Each row is followed by its group and then its class within the group.
[-13.0  -3.1 -22.3  -0.9   4.1  -0.1 -28.0   8.7  18.0 -14.5  -3.1   5.9
  15.0  11.5  10.5   9.0  -3.2 -11.5   4.4  -0.7 -12.4  27.5  -1.2   6.3
   9.7  -4.5]
(80):gt
[ -2.4  -2.5  -3.3   5.4  18.4   0.0  -8.4  -2.6   5.0 -11.8  -3.3  -6.6
  -1.1  -2.3   1.1   4.5   0.9   7.6   8.8  -2.2  -7.8  13.6  -2.9   6.5
  16.7   4.1]
(80):gt
[-14.0  15.2  -1.9   1.1  11.7   2.7 -16.6  -2.6  12.2 -34.6   3.2   9.1
   4.2  -1.4   0.6  -4.3  13.4 -15.1  -3.4   0.2 -10.9  -7.6 -18.0   6.1
  -5.5   2.0]
(78):qm
[-12.3   1.5 -19.4   4.3   8.4   7.5 -28.0   7.5  30.1 -32.3  -0.6  10.4
  23.8   1.6  16.6   7.0  -9.8 -15.8   4.2  -2.1 -22.0  21.8  -6.4   3.6
   8.1  -8.3]
(80):gt
[-12.5   2.3   5.6   8.7   1.1  -1.4 -13.7   3.8   9.1 -18.4  -6.3   4.3
 -10.0   1.8   2.3  -0.4  -7.4 -21.9  -8.6  -8.0  -5.5   5.9 -18.6   1.6
  -7.8  -2.3]
(78):qm
[ -2.7  -5.4  -3.7  10.4  -1.5  -2.5 -16.9   8.1   5.3  -9.5  -4.2   6.6
  -3.3   3.5   3.6   7.7  -2.3  -9.7  -1.3  -2.0 -12.2  23.3   2.8  -9.0
   6.0  -8.8]
(80):Rq
[  2.5   6.0  -3.2   0.0   7.0  -1.2  -6.2   2.2   5.0  -8.3  -4.9  -5.9
   0.7  -3.7   4.8   4.5  -0.1   6.6   3.0  -4.6  -7.4   9.0 -65.1  -0.4
  10.8   3.3]
(80):Rq
[-13.5   9.2   8.8   1.9  22.4  -0.5  -5.2   0.6   5.2 -29.5  -0.6   0.4
  -3.1   7.5   4.7  -4.3   4.3 -15.0  -3.3   5.0   0.6  -6.3 -17.8   7.4
  -8.9  -7.9]
(78):qm
[ -8.0  20.2  19.7 -10.7  33.2   1.4  -6.3 -15.4   4.4 -33.2  -2.4 -10.7
   0.8  -2.3  -3.0   2.7  -4.2   1.2   7.0   3.5   0.1 -13.2 -18.7   1.4
   5.7   3.8]
(78):qm
[ -8.4  -6.9 -21.1  -7.9  -1.2   5.2 -15.7  -1.0  23.8 -16.0   4.2   6.4
  19.0  -6.0   5.6   1.8  -4.5 -11.5  -5.8   2.6 -16.6  12.2 -11.4   0.4
   1.9  -4.4]
(74):nr
[-16.0   5.2   5.1  -2.9   2.9   4.6 -12.0  -0.1   9.0 -35.5   5.8   4.0
   7.2   8.7   2.2  -6.9   0.1 -19.0  -2.4  -0.6  -2.3   0.8 -15.0   2.5
  -5.3  -7.7]
(78):qm
[ -2.1   0.6 -16.5  -5.6  13.0   3.0 -10.2  -2.3   5.4 -32.0  -5.3   4.1
   8.4  -8.4   2.9   1.2  -0.1 -17.9   0.6  -2.6 -16.6   8.2 -15.1   4.2
  -0.1  -4.7]
(74):sl
[-18.9  11.6 -10.7   2.8  -1.7   6.3 -15.6  14.3  10.6 -38.0   1.8   7.3
   5.3  10.0   9.0  -3.7   7.7 -25.0  -1.3   5.5   2.6   0.1 -11.6   9.2
 -10.1 -19.9]
(78):pq
[  1.1  -6.6 -20.6  10.4 -20.7   1.5 -19.3  12.1  13.9 -16.8   1.3  11.7
   6.1  -5.3   9.3   2.8   5.4 -36.6  -9.4  -1.5 -24.5  24.4   1.0   7.8
  -6.3 -13.1]
(74):nr
[-12.3   1.2  -4.2   9.9 -15.2   3.5  -8.8   9.8   8.8 -19.7   5.1   5.4
  -2.6   5.1   0.6  -0.8   7.5 -26.1 -12.1   4.2  -2.9   6.9   7.0  -2.5
 -11.7 -10.6]
(78):pq
[-15.7   1.0   4.2   8.5   2.4   0.8 -17.5   6.0  13.8 -37.8  -1.0   8.6
  -0.8  -1.7   8.2  -1.9   1.4 -23.7  -4.4   2.0  -7.3  -1.9 -16.5   4.1
  -5.1  -8.2]
(78):qm
[ -7.8  12.9 -13.1  -0.9  15.2 -13.8 -21.8  -1.7  10.8 -23.7   6.3  -3.4
  14.2 -12.3  -2.0   5.5 -13.5  -6.2   7.9 -14.8 -15.4   2.2  -1.9   4.6
  22.2  -0.2]
(80):Rq
[ -6.3   3.9 -12.8  -3.7  12.0   2.5 -14.4 -14.1  14.1 -27.8   1.3  -2.5
  19.8 -18.4  -6.3   7.9   3.2  -0.5   2.4   0.6 -21.5   6.9 -10.5   2.0
  15.3   2.4]
(74):nr
[-12.3  -4.4  -4.8  20.6   0.2  -0.6 -12.9   2.6   5.9 -21.0   9.5 -15.3
   5.0 -10.3   0.9  -5.1   2.1 -21.1  -7.9   9.9   1.7   0.6 -10.1  -0.5
 -10.2  -7.9]
(78):pq
[ -1.2  15.1  -1.4  -1.6  32.6  -1.7 -11.7 -12.6  15.4 -33.8 -12.6  -1.9
   0.8   5.4   8.9  12.6  -4.0   0.2   3.7 -10.3  -7.2   1.7  -7.5  10.0
  19.5  -2.4]
(80):gt
[ -9.0  -2.3 -16.3   5.6  -1.4   0.1 -27.9  12.3  13.5 -23.4   1.9  16.8
   6.4  -3.9   6.6  10.7   5.3  -5.3  -2.4   3.7 -16.5  18.1  -5.7  10.3
   9.4 -10.9]
(80):Rq
[ -7.5  -8.4 -21.1  -4.4  -1.8   4.4 -25.3   3.9  18.5 -23.8   7.9   4.5
  25.3  -9.5  -1.6   0.8  -4.8 -12.1  -4.8  -1.4 -24.0  33.2  -9.9   6.2
  11.3  -5.6]
(74):nr
[  0.1  -5.9 -19.8   2.4  14.3  -3.4 -19.7  11.9  16.5  -8.5  -3.6   3.1
   7.1  -2.3   4.1  13.5   4.1  -6.3   0.1  -4.6 -15.1  21.5   2.0   7.3
   9.7  -4.8]
(80):gt
[ -0.3  -8.6 -12.5  26.1  -8.5   3.0 -17.5  20.0   3.1  -4.0  -3.4   5.3
  -2.5   6.6  14.0  -0.7   3.2 -17.4   0.6 -11.6 -15.3  24.8   3.7  14.5
  -7.2 -15.8]
(80):gt
[ -8.1 -10.1 -18.5   7.0 -12.3   6.9 -27.8  18.2  23.3 -23.2   4.3  17.4
  16.8   0.8  13.2  -0.6  10.3 -32.7  -3.5  -0.5  -8.1  21.2 -11.1   5.9
 -10.4 -23.1]
(74):nr
[ -4.8  -0.8 -22.5   2.0  -9.6   1.9 -22.3  16.4  16.0 -19.7  -3.6  10.5
  10.5  -7.6  12.0  10.6   3.4 -11.9   1.2  -1.5 -12.5  19.1   0.0   3.4
   8.7  -8.4]
(80):gt
[  7.6   1.8  -6.9   7.5  -2.1   0.6  -6.9  14.9  10.2 -31.5  -1.9   7.9
   6.2  19.0   2.7  -5.8   9.3 -15.6  -7.2   5.4   1.9   1.8  -5.9   4.9
 -20.3 -14.4]
(78):pq
[-12.4  10.7  -4.2  20.0  -1.2   9.4 -17.4  18.6  11.9 -27.5   0.4  12.6
   4.3  14.7  11.2  -7.9  14.6 -24.0  -3.3   5.3   0.7   3.5 -10.5   8.3
  -8.1 -27.9]
(78):qm
[ -5.3  -2.8 -19.1   3.0   9.8   1.4 -32.4  12.1  27.6 -19.3  -0.6  -2.2
  16.5  10.7  10.8   8.9  -1.5  -7.8   3.4   2.0 -16.2  18.3   7.7   7.7
  13.7  -3.1]
(80):gt

Each row is followed by its group and then its class within the group.
[  3.2  -4.5  11.9  12.5 -10.3  17.9 -32.4 -38.9   0.7  -1.0 -26.8 -13.5
 -21.3 -33.0 -16.1 -24.5   7.1  20.3 -10.2   4.1   3.0   2.0  -0.6 -15.0
   6.8   6.2]
G:Zf
[-10.7   1.8   3.1  13.4  -0.1  23.0  -9.8   7.7 -31.8  24.6 -21.9  -9.1
 -20.6   8.9   2.7  -7.1   7.1  -0.9 -20.1  12.2  -9.5  -7.5  -1.6 -20.1
   1.5   1.6]
K:mq
[-12.8   1.1  22.3  35.1   3.4  14.4 -16.8   3.7   3.8  -9.5   1.6  -2.8
  -9.6   6.3   5.1 -35.2   6.5 -10.3  -0.2   0.6   5.8  -1.2  -5.6 -17.2
  10.5   6.5]
K:ct
[-19.6  -2.0  10.4  38.7 -49.9  13.9 -30.9  10.9 -23.2  18.5 -31.1 -14.9
 -15.5 -17.0  -0.7 -33.4   5.2  21.9  -2.2  -8.3  -2.6   3.7  -2.2 -20.0
   5.9   2.0]
G:tr
[ -0.2   2.7  15.4  21.7  -9.5  27.7 -30.8   8.9   0.8   0.8 -26.8   6.8
 -15.0 -32.9   0.2 -34.3  11.7  16.8  -5.2   3.9  -1.5   3.7   1.5 -17.3
   4.7   5.1]
G:Zf
[-30.7  -4.1  10.7  25.7   2.9  10.2 -11.3   7.4   3.4  21.2 -12.5  -3.5
   2.5   8.2  -0.9  -7.5  -0.3  -5.9  -6.0  -6.9  -5.3   2.5   0.1 -23.2
   2.9  -2.1]
K:ct
[  2.1  -1.9  13.7  25.8   4.0  12.9 -24.0   9.8   2.3   3.3 -20.9  -4.8
 -25.9 -29.1  -6.1 -27.5  -1.2  17.3  -9.3   4.1   7.6   3.3  -4.7  -3.0
   9.0 -17.8]
G:Zf
[-11.9   4.5  12.6  32.5 -19.1  24.8 -17.9  18.1 -25.9 -26.4 -22.8  -5.9
 -14.1 -18.1  -9.5 -32.9   7.6  -1.2   9.0 -14.9  -0.7  10.2   1.1 -19.1
   9.2  -6.6]
S:Qr
[-30.9  -8.7  11.8  24.7 -23.2  43.0 -25.1  17.6 -32.5  -2.0 -16.1   3.7
  -4.4  18.8 -24.6 -35.3  12.1  -8.7  -5.1  11.2 -14.0  13.7   9.5 -34.6
   9.6  -6.7]
G:Zf
[-37.9  -7.7  18.3  32.5 -27.9  60.5 -20.6  21.0 -53.1   2.5 -30.6   8.4
 -16.2  25.3 -28.3 -26.5  -1.0 -15.3  -9.1  -0.1  19.2  14.4   6.0 -39.0
  12.2  -9.2]
G:Zf
[  6.2  -2.5   6.7  24.9  -3.1  22.4 -20.7  16.7 -14.3 -14.9 -20.8   4.7
 -22.5 -30.8   9.9 -34.4  16.4  12.7  16.4   9.6  -2.3  -6.8   0.9 -22.5
  11.8  -4.9]
S:Qr
[ -0.1  -6.8  10.7  25.2  -8.3  10.2 -23.2   7.8  18.6 -17.8 -23.9  -4.1
 -15.0 -28.3  -4.2 -39.8  -2.4   4.3   3.9  -2.0   7.5   8.2   4.3 -24.1
  13.1   0.6]
G:Zf
[-11.5  -1.2   9.5  37.3  -3.7   8.3 -36.1  15.8 -17.8   2.4 -36.5  -9.6
 -20.3 -31.7  -9.1 -31.3   0.6  14.1   0.1  -3.0  -9.4   0.5  -6.7  -8.6
  -0.9   5.3]
G:tr
[ -5.8   2.8  -8.5   7.5   9.3   8.6 -17.0   5.9 -10.8  26.1 -18.8  -7.9
 -21.0 -21.6   4.2  -4.3  16.6   4.6 -20.4   4.2 -11.6 -15.0  -5.2 -10.3
   4.6  -1.2]
K:mq
[ -4.3   0.3  14.8  38.5 -16.9  17.4 -29.5  20.5 -30.5 -23.2 -23.5  -0.4
 -20.3 -20.2  -4.2 -37.7   7.5   1.5  12.9   1.3   0.5  29.0   6.7 -19.8
   4.7  -4.1]
S:jp
[-20.5  -7.4  14.2  28.0 -16.4  26.4 -33.0  21.4 -29.4  24.2 -37.3  -5.6
 -13.6  -9.7  -7.8 -23.4   9.4  21.7 -13.8   1.1   2.0   7.2  -5.2 -19.9
  -2.3   0.4]
K:ct
[-13.1   2.7 -26.2  17.1   0.8  -0.6 -12.3  -1.5  -4.8   7.3 -25.3 -19.8
  -9.7 -14.7  -2.8 -12.9  -5.9  -0.9  -1.6  -0.9  -4.2  -5.9  -3.8 -14.9
   0.0  -3.8]
K:ct
[ -9.7   3.6  21.1  43.3 -11.8   4.8 -35.9  14.2  -8.0   5.1 -29.1   4.1
 -33.9 -35.2  -9.1 -36.3   8.8   9.1   4.5  -2.9  -3.0  12.0  -3.7 -24.3
 -22.0   1.7]
G:tr
[-13.6   1.2  21.5  52.8 -16.9  22.0 -17.8  13.4 -14.6 -39.4  -7.1  13.6
   9.0   8.6 -17.5 -50.2  -4.4 -17.9  24.8  -5.2   7.7   1.4   3.1 -26.0
  16.0  -6.1]
S:Qr
[ 15.1   4.1   7.2  25.9  -0.3  22.7 -25.1  30.0  26.5 -22.7 -15.8  -8.6
 -21.0 -24.0   9.4 -24.9  -0.3   7.0  14.1  11.9  -2.9   3.1   2.0 -14.1
  16.2  -5.9]
S:Qr
[ 33.6   5.8  11.8  32.6   3.2  12.1 -36.3  25.3  17.4 -31.8 -19.8  -8.0
 -23.6 -63.7  20.2 -71.6  14.0  22.7  16.8   3.8  -9.8  -1.6  -9.0 -13.1
   8.2  -3.7]
S:jp
[-20.0   1.3  14.9  22.6 -19.5  27.5 -23.5   8.7 -35.7 -13.8 -31.8  -3.6
 -18.7  -1.4 -16.2 -22.2  11.0  -1.5  -2.6  12.6   2.6   7.9   7.7 -25.9
   8.6  -1.9]
S:Qr
[-25.9  -5.5  12.0  31.3 -20.5  31.5 -25.4   4.9 -40.7   4.0 -23.5  -5.9
 -10.0 -21.0  -7.6 -28.7   3.9  -0.7  -0.8   0.0   2.0  -7.0   7.7 -23.5
  -0.9  -2.4]
G:tr
[ -2.2  -7.0  17.3  23.0  -7.7  42.8 -33.9  30.8 -15.1  -5.0 -19.4  -1.4
 -18.2 -17.3  13.0 -59.9  13.6  13.2  -1.5  10.5   8.6  -7.4   5.4 -33.5
  15.3  -2.5]
G:Zf
[ -8.5  10.5  12.1  38.4 -20.2  17.9 -35.7  19.6 -32.2  -9.3 -41.0  -0.2
 -30.9 -35.2  -3.0 -40.4   4.0  13.2   6.3  -1.7  -9.1   6.5   4.8 -21.5
   1.3  -6.7]
S:jp
[-12.5   3.0  11.2  20.0 -29.5  26.2 -28.3   9.2  -8.4 -13.3 -23.0   1.1
 -36.4 -15.3  -1.8 -31.1  -7.4   2.5  -7.1  -8.5  11.3   9.5   2.6 -21.9
  17.0   4.1]
G:Zf
[ -4.3  -1.4  12.7  19.1  10.9  17.9   6.4   5.7  -3.9  -6.4  14.4   6.9
  18.3  24.1   5.1 -25.0  10.1 -15.2   7.4   5.8  15.6  -9.2   3.8 -23.4
  15.6  -1.4]
K:mq
[-21.8  -0.8  16.0   9.5 -29.4  19.5 -33.7  17.4 -24.9  10.6 -40.4 -10.7
 -27.8 -15.7 -17.8 -31.6   5.2   2.4   1.3  -7.6   1.8   6.0  -1.8 -23.0
   2.3  -5.2]
G:tr
[ -9.8   7.0  17.9  22.0  -4.4   1.9 -24.2   2.7  -0.2  27.0 -26.9 -12.4
 -29.6 -26.0   7.3  -4.4  -2.8   1.4 -18.7  -1.0  -6.4  -1.3  -5.4  -0.5
  -4.4   4.4]
K:ct
[-21.4  -1.6  13.6  30.9 -19.9  31.1 -33.5  10.6 -19.3   3.5 -22.3  -5.2
 -10.9  -3.4  -9.2 -31.4  10.6   4.8 -18.7   9.1   4.8   2.9  -0.2 -20.9
  11.2   0.8]
G:Zf
[-28.9  -0.2  14.2  36.2 -13.6  21.3 -24.7  17.8 -29.3 -21.3 -24.2   2.7
 -10.7  -1.7 -17.2 -43.9   2.8   3.1  16.5   3.8 -13.9  -5.2   4.6 -23.4
   9.1  -8.1]
S:Qr
[-28.8   1.7  15.9  33.2   0.7  -2.8 -19.8   4.7 -11.0  20.2 -25.2 -11.7
  -4.6  -1.5   5.9  -8.4  -2.6  -4.7 -14.6  -7.6  -4.5   3.7 -18.0 -11.2
   1.9   0.0]
K:ct

Each row is followed by its group and then its class within the group.
[ 25.2  -7.5   5.2   0.2 -11.7   3.0  -0.8 -15.0  18.3   6.9  -1.7   1.2
  -0.3  -1.0  -7.7  18.9 -22.0  -6.3   3.2  -2.1  -0.3  -1.4   8.7  -4.2
  -1.0 -12.6]
T:ql
[ -4.8   4.2   9.5 -11.6  31.5   1.4  -3.2 -12.9  -3.2  12.2  -0.6  21.3
   4.8  23.6   1.2   7.2  -3.6   0.6   1.5  -0.9  -7.1   1.8  -1.5 -11.4
  -9.3   0.5]
W:mm
[-11.6  10.1  -9.1   5.7  -6.8   4.9   5.7  -2.6   3.8  -3.9   2.9   8.0
  -3.2  17.7  -6.5  -3.1  -1.5   9.3  -9.6   3.7   2.6   5.5  14.1  -1.7
  -6.4  10.7]
W:mm
[-16.6  35.3  -2.8   1.6   3.1  -2.6  -8.8  12.8  -5.4  -1.4   3.5   4.0
  15.5   6.3  -2.8  -8.8   0.0  -8.9   3.3   7.0  -5.9  -9.6   9.1   0.1
 -15.5  -1.8]
P:dd
[-14.1   4.2  -1.1  -4.3  11.4  -8.9  -0.7  19.6   4.3  -5.8   4.4 -11.2
   6.9  -7.5   1.0  -4.3   0.7 -25.2  -8.2   2.4  -4.7 -26.0  -4.4   1.1
  -4.4   2.2]
P:Pf
[-17.1   2.5 -11.5  -0.5   7.8  -1.8  -5.4  16.2   5.0  -2.4   5.0  -0.7
  18.5  -7.2   2.1 -13.4  -1.0   1.5   4.9  -3.4 -16.8 -17.4   7.4  -4.1
 -12.3   5.0]
P:Pf
[  3.1  -2.6  16.9  -9.5  12.1   5.0  -4.9   1.7   5.5  -4.2   3.2   9.1
  -3.0  15.1  -1.1  -2.9  -8.2  -3.2   5.2  17.9  11.6 -16.5  17.8  -7.3
  -4.1   4.5]
W:sg
[ -4.8  -1.0  -2.8   0.7   9.6 -13.8 -10.2  -3.8   6.0  -8.1   1.1 -17.4
   9.9  -9.1   2.7  -6.0  -5.9  -3.8  -3.1   1.3  -0.3 -18.9   6.6   1.4
   0.2   3.6]
P:Pf
[  4.3   8.4  -0.6  -2.2  -0.4  -5.8   2.2 -35.5   4.0  -1.0  -3.4   9.4
  12.4  -1.4 -11.3   6.8   1.8   7.0  -1.8  -3.2  -6.7 -13.8 -12.3  -5.4
   7.4  -6.8]
Y:Ff
[  7.0  -7.5  12.4  -6.2   4.8   4.7  -8.6 -24.5  16.4   2.2   0.6  -7.2
   6.9  13.4   0.1   5.4   4.9   1.8   5.2   2.9 -11.2  -0.3  17.6  -5.0
  -3.8  -3.2]
T:sz
[  3.5  -5.3   2.3   3.0  37.3   7.6   7.3   1.0   8.0   1.3   1.2  16.4
  -1.3  21.2 -19.1 -18.2  -5.1  -2.3  -7.3  -3.5  -3.6  -1.7  18.8 -11.7
  -9.1   2.3]
W:mm
[-1.2 -2.3 16.6  7.5 31.6 -1.5 -8.1 -6.8 -2.9 -4.7  5.3 13.0  7.9 12.3
  1.0 -2.7  1.5 -3.6  3.3  6.5  3.8 -5.7 -0.2 -6.8 -8.9  3.6]
W:mm
[  3.8   0.1  -0.2   1.1   7.7   4.4   8.5 -16.7   6.5   3.6  -6.1   7.4
  -3.0  17.2 -12.9  16.0  -5.1  10.4  -5.0   0.8   3.4   0.2   8.1 -11.6
 -10.8  -2.2]
Y:Ff
[ -7.9  -1.2 -11.8   5.6 -28.2  -2.2   1.7 -20.8  12.1  -4.8  -3.9  15.1
  10.1   1.8 -20.2  14.6  -4.2  28.9   8.8  -1.8  -9.6   4.9   8.0  -2.3
  -2.3   6.0]
Y:Ff
[  2.3   7.8  -1.1   5.0  25.1  10.0   0.3   0.8  -0.9  -1.2   3.5  19.9
  -4.3  24.4  -0.4 -10.2  -1.1   2.3   2.3   6.9 -14.1  -2.7   4.9  -9.3
 -16.0   3.5]
W:mm
[-11.7   7.0 -10.3 -11.1   4.4  -8.8 -33.7  12.7  -2.9   0.4   7.5  -9.0
   4.7  -3.3   0.9  -8.8  -0.6 -10.7  -3.8   6.4   3.6 -19.5   5.5  -2.7
  -0.8   4.9]
P:dd
[-20.3   1.8  -2.9   2.8  -5.2  -3.5  -8.6   4.4 -11.8   5.0   2.1  -9.0
   8.1  -1.3  13.4   3.9   4.1  -5.2   9.1   6.5  -1.5  -8.8   2.1   6.4
  -8.5   2.5]
P:dd
[-13.2   4.2   5.0  13.3  10.6   9.8  12.4   0.2   3.3  -1.4   3.3   7.9
  10.0   9.8  -4.4   8.5  -1.7   5.7   8.2   6.9   5.4 -10.2  16.8 -16.7
 -12.0   1.7]
W:sg
[ 15.6 -10.1  12.4  -6.7  -9.5  -4.5   5.3   7.5  16.7   1.6   0.4 -21.3
  -2.7 -15.3  -4.3  23.4   8.2  -4.2   4.2   3.8  15.8   3.7  33.1   5.2
   4.9   0.8]
T:sz
[ -2.7  14.8  -1.4  -7.4   3.2   5.9   6.3 -24.2  18.1  -4.7  -3.4  -7.6
  -0.1  -0.6  -6.8  24.4  -4.0   1.5  -0.6  -1.8  22.0 -17.7   9.8  -9.2
  -1.6  -4.5]
Y:Ff
[  7.8   4.7  -7.7  -6.4  -5.6  -8.2  11.9 -13.6  -1.2  -7.5  -4.2   1.1
   2.3  -8.1 -13.6   7.7  -3.8  -1.4  -9.2   6.9   0.2   0.9   4.0   5.4
  -0.7   3.2]
Y:sd
[ -1.7   4.1   3.4  24.9   7.5  13.3   3.4  -8.4  -1.4  -4.6  -8.5  19.4
   8.6  19.0  -6.5  -4.7  -6.0   6.0   3.2   6.3 -10.5   5.5  15.7 -14.0
 -17.7   8.8]
W:mm
[  6.9  -2.9  20.1   1.5  23.6  -1.7  -9.1 -10.4  15.3   6.1  -4.3  18.6
   5.9  20.5  -3.6  -6.7   0.1  -3.8   9.5   2.2  -2.2 -12.9  14.6 -12.8
 -10.3  -7.9]
W:sg
[  8.6   1.8  15.4   2.9  13.0   6.1 -10.4 -13.5   4.2  13.9   1.6  26.8
   4.2  22.2   4.3   2.5   3.2 -11.5   6.3   5.1   7.1   8.4  13.5  -8.2
   4.7  -0.9]
W:sg
[  0.3   3.3  10.5  -0.8  10.3   2.7  -8.2  -3.9 -13.3  -1.6  -0.8  25.4
  14.1  16.4   1.6  -6.1  -4.5  -3.1   0.2   3.8   3.3  10.2 -13.7  -6.2
 -11.4   5.1]
W:mm
[ 18.0   6.2   6.4  -5.5   7.4   2.2  -9.4 -15.6   3.5   7.8  -5.9   6.5
   1.1   5.9  -2.2  -5.5   4.4 -12.5  -2.7  -1.9 -10.4   0.6   7.4  -8.4
   4.0 -10.1]
T:ql
